Here is a tiny trained network, its code and every weight. The questions are about switching its units off for an input and a class, where a switched-off unit gives its printed mean instead of its output.

import numpy as np


def w(rows, s, z=0):
    codes = np.array(rows[::2]) - 128.0
    scale = np.full(codes.shape[1], s)
    scale[-1] = z or s
    return codes * scale


def f(y):
    return np.maximum(y, 0)


def log_softmax(a):
    a = a - a.max(-1, keepdims=True)
    return a - np.log(np.exp(a).sum(-1, keepdims=True))


def net(x, mask):
    res = np.array(x, float).reshape(1, 4) / 4 @ E
    y = f(res @ A[0][:, :-1].T + A[0][:, -1])
    res = res + np.where(mask, y, B[0][:, -1]) @ B[0][:, :-1]
    return log_softmax(res[-1] @ U[:, :-1].T + U[:, -1])


A, B = {}, {}
E = w([
[78,196,1],'x0',
[128,128,130],'x1',
[92,87,124],'x2',
[93,203,239],'x3',
],0.0077)
A[0] = w([
[51,153,57,242],'neuron 1',
[101,118,118,2],'neuron 2',
[121,15,36,254],'neuron 3',
[93,146,98,210],'neuron 4',
[92,159,66,127],'neuron 5',
[84,8,77,234],'neuron 6',
],0.014,0.0035)
B[0] = w([
[149,215,72,223],'neuron 1',
[81,125,110,129],'neuron 2',
[211,160,152,254],'neuron 3',
[112,148,5,176],'neuron 4',
[149,215,109,192],'neuron 5',
[180,158,188,225],'neuron 6',
],0.011,0.012)
U = w([
[184,138,132,189],'0',
[2,143,212,255],'1',
[153,214,22,1],'2',
[60,234,43,232],'3',
],0.0072,0.0035)

Each question gives the input, the list of numbers given to net, and the class t.
The units are the neurons (one row each of A and B). Each row of codes is followed by its name. A weight is (code - 128) times the scale printed after its matrix; where a second scale follows, it is the last column's (A, B and U).
mask holds one flag per neuron, in row order. A switched-off neuron (its flag False) gives its mean, the last column of its row in B, instead of its output. The means were averaged over made-up inputs and are rounded, as every weight is.
A unit's drop is (log p(t) with every unit on - log p(t) with that unit switched off) / (log p(t) with every unit on - log p(t) with every unit switched off).
The circuit of an input: a set's keep is (log p(t) with only the set's units on - log p(t) with every unit switched off) / (log p(t) with every unit on - log p(t) with every unit switched off). Starting from all 6 units, units are removed one at a time, each time the one whose removal leaves the highest keep (on an exact tie, the one counted first), for as long as the keep stays at least 0.8.
circuit, biggest first: the units of the circuit, biggest drop first
most important unit: the unit with the biggest drop
k most important neurons: the k neurons with the biggest drops, biggest first
drop when u is switched off: that unit's drop, to one decimal
input [-5,-6,8,5], class 1: circuit, biggest first : (neuron 3; neuron 1)
input [-1,3,5,-7], class 0: circuit, biggest first : (neuron 6; neuron 3)
input [-1,2,-6,1], class 1: circuit, biggest first : (neuron 1; neuron 3; neuron 4)
input [-7,0,-7,1], class 1: circuit, biggest first : (neuron 3; neuron 1; neuron 4)
input [-1,-3,-2,-8], class 0: circuit, biggest first : (neuron 6; neuron 3; neuron 1)
input [-7,-6,3,7], class 1: most important unit : neuron 3
input [-1,3,8,-7], class 0: 2 most important neurons : (neuron 6; neuron 3)
input [0,1,-6,-6], class 0: drop when neuron 3 is switched off : 0.2
input [-8,7,-1,3], class 1: drop when neuron 3 is switched off : 0.3
input [-4,-6,-1,8], class 1: drop when neuron 1 is switched off : 0.2
input [-1,6,7,5], class 1: 2 most important neurons : (neuron 1; neuron 3)
